Below is a small trained network, with its code and all its weights. Each question gives an input and a target symbol and asks what happens when units are switched off, that is, made to give their printed mean instead of their output.

import numpy as np


def w(rows, s, z=0):
    codes = np.array(rows[::2]) - 128.0
    scale = np.full(codes.shape[1], s)
    scale[-1] = z or s
    return codes * scale


def f(y):
    return y / 2 * (1 + np.tanh(0.7978845608 * (y + 0.044715 * y**3)))


def softmax(a):
    e = np.exp(a - a.max(-1, keepdims=True))
    return e / e.sum(-1, keepdims=True)


def log_softmax(a):
    a = a - a.max(-1, keepdims=True)
    return a - np.log(np.exp(a).sum(-1, keepdims=True))


def net(x, mask):
    ids = ['ΔΦαγεπστ'.index(c) for c in x.split()]
    T = len(ids)
    res = E[ids] + P[:T]
    q, k, v = (res @ M[0].T for M in (Q, K, V))
    z = softmax(np.where(np.tri(T) > 0, q @ k.T / 3**0.5, -1e9)) @ v
    res = res + np.where(mask[0], z, O[0][:, -1]) @ O[0][:, :-1]
    y = f(res @ A[0][:, :-1].T + A[0][:, -1])
    res = res + np.where(mask[1:17], y, B[0][:, -1]) @ B[0][:, :-1]
    return log_softmax(res[-1] @ U[:, :-1].T + U[:, -1])


Q, K, V, O, A, B = {}, {}, {}, {}, {}, {}
E = w([
[115,62,80,135,140,159,113],'Δ',
[88,74,82,118,119,108,72],'Φ',
[120,137,104,105,122,95,120],'α',
[141,118,150,153,105,169,143],'γ',
[116,131,68,94,159,102,153],'ε',
[152,138,78,108,158,131,170],'π',
[117,146,156,127,76,120,102],'σ',
[85,125,254,131,123,182,132],'τ',
],0.026)
P = w([
[78,250,56,189,111,102,159],'0',
[133,64,97,143,94,75,140],'1',
[134,115,175,142,163,80,98],'2',
[74,169,78,129,135,154,51],'3',
[134,74,101,96,90,85,130],'4',
[155,122,177,120,179,89,70],'5',
[84,155,93,99,132,174,68],'6',
[148,80,97,61,85,96,126],'7',
[170,123,172,93,180,111,69],'8',
[89,154,108,68,124,191,80],'9',
],0.017)
Q[0] = w([
[126,147,88,97,145,58,102],'h1',
[132,111,32,149,28,123,207],'h1',
[115,154,143,130,251,155,126],'h1',
],0.015)
K[0] = w([
[114,137,126,124,154,69,124],'h1',
[80,154,94,251,146,126,173],'h1',
[165,94,130,53,169,171,150],'h1',
],0.016)
V[0] = w([
[1,90,83,34,180,30,151],'h1',
[182,164,142,127,60,38,129],'h1',
[223,145,107,161,203,127,244],'h1',
],0.0097)
O[0] = w([
[59,150,121,47,127,129,173,119],'h1',
[23,38,153,89,75,56,88,107],'h1',
[101,120,189,190,246,164,145,3],'h1',
],0.012,0.0053)
A[0] = w([
[60,165,113,100,177,179,126,87],'n1',
[64,168,107,97,111,155,153,95],'n2',
[175,127,101,88,78,151,128,185],'n3',
[77,129,76,102,120,112,95,216],'n4',
[124,253,121,162,115,99,144,83],'n5',
[177,104,167,166,141,122,85,112],'n6',
[108,125,153,95,186,161,170,222],'n7',
[159,80,187,172,216,99,114,219],'n8',
[122,76,177,103,179,99,159,149],'n9',
[107,184,169,151,84,140,176,115],'n10',
[124,141,99,107,105,75,174,20],'n11',
[88,77,118,153,155,125,95,127],'n12',
[125,190,116,140,151,179,122,74],'n13',
[121,204,240,127,137,113,101,1],'n14',
[170,118,109,135,83,83,112,60],'n15',
[167,97,208,114,106,75,156,125],'n16',
],0.014,0.0065)
B[0] = w([
[83,94,134,153,146,105,109,171],'n1',
[173,95,100,146,169,203,75,196],'n2',
[82,125,142,181,149,82,122,248],'n3',
[157,175,126,144,113,118,162,241],'n4',
[152,156,71,101,122,91,222,157],'n5',
[123,100,127,102,137,151,127,191],'n6',
[159,209,126,153,87,72,115,160],'n7',
[133,173,176,103,107,83,83,195],'n8',
[110,86,151,75,179,251,194,148],'n9',
[198,126,132,144,129,155,89,146],'n10',
[94,85,147,132,120,139,94,168],'n11',
[157,200,169,105,132,80,159,156],'n12',
[106,38,180,121,36,133,83,159],'n13',
[81,75,103,201,158,127,213,138],'n14',
[139,93,166,147,205,182,160,187],'n15',
[174,146,93,93,141,91,161,171],'n16',
],0.011,0.017)
U = w([
[175,255,74,173,116,101,202,237],'Δ',
[27,57,182,176,112,150,101,161],'Φ',
[109,108,130,41,97,138,206,148],'α',
[229,88,133,83,216,91,127,116],'γ',
[147,118,145,137,209,184,198,69],'ε',
[85,155,182,148,149,124,194,38],'π',
[82,72,147,129,136,34,208,64],'σ',
[166,67,144,205,245,116,207,3],'τ',
],0.0065,0.0057)

Each question gives the input, a string of symbols that net reads in full, and the target symbol t.
The units are the heads (3 rows each of Q, K, V and O) and the neurons (one row each of A and B). Each row of codes is followed by its name. A weight is (code - 128) times the scale printed after its matrix; where a second scale follows, it is the last column's (O, A, B and U).
mask holds one flag per unit, heads first, then neurons. A switched-off unit (its flag False) gives its mean, the last column of its rows in O or B, instead of its output. The means were averaged over made-up inputs and are rounded, as every weight is.
A unit's drop is (log p(t) with every unit on - log p(t) with that unit switched off) / (log p(t) with every unit on - log p(t) with every unit switched off).
The circuit of an input: a set's keep is (log p(t) with only the set's units on - log p(t) with every unit switched off) / (log p(t) with every unit on - log p(t) with every unit switched off). Starting from the 12 units with the biggest drops (on a tie, the unit counted first), units are removed one at a time, each time the one whose removal leaves the highest keep (on an exact tie, the one counted first), for as long as the keep stays at least 0.8.
units of the circuit, in order: the units of the circuit, biggest drop first
most important unit: the unit with the biggest drop
k most important neurons: the k neurons with the biggest drops, biggest first
input Φ γ γ γ, target Φ: units of the circuit, in order	(n4; h1; n13)
input τ α π Δ Δ, target τ: units of the circuit, in order	(h1; n15; n3)
input π γ τ γ γ τ γ α, target π: units of the circuit, in order	(h1; n9; n7; n8)
input σ γ τ σ Δ Δ Φ γ α, target α: most important neuron	(n9)
input Φ γ γ γ σ Δ, target Δ: units of the circuit, in order	(h1; n13; n2)
input π γ γ γ γ, target π: units of the circuit, in order	(h1; n9; n8; n7)
input ε γ α Δ Δ, target ε: units of the circuit, in order	(n9; h1)
input σ γ σ γ σ Φ α σ, target σ: 2 most important neurons	(n16; n3)
input α Δ Φ γ γ Δ γ ε, target α: units of the circuit, in order	(h1; n9)
input σ γ ε γ Φ γ γ Φ Φ, target Φ: units of the circuit, in order	(h1; n11; n3)
input ε Φ Φ γ π Δ γ γ, target ε: units of the circuit, in order	(h1; n9)
input Δ γ τ γ γ π γ, target Φ: 2 most important neurons	(n13; n4)
input α π σ Φ Φ Δ Δ γ, target α: units of the circuit, in order	(h1; n9)
input τ σ σ Δ α Φ γ σ, target τ: units of the circuit, in order	(n15; h1; n3)
input Φ Δ σ γ γ τ Φ α, target Φ: 2 most important neurons	(n11; n3)
input Δ π Δ γ ε, target Δ: units of the circuit, in order	(h1; n7)
input σ σ γ Δ π σ π, target Φ: most important unit	n13
input γ α π, target π: 3 most important neurons	(n9; n7; n8)
input Δ Δ Δ γ γ α, target α: 2 most important neurons	(n9; n3)
input Δ γ γ σ Δ σ ε α γ α, target Φ: 2 most important neurons	(n11; n2)
input Φ Δ γ τ γ Δ γ ε, target Φ: most important unit	n11
input σ γ Φ σ γ, target σ: 3 most important neurons	(n2; n16; n3)
input ε γ Δ π Φ, target ε: 2 most important neurons	(n9; n2)
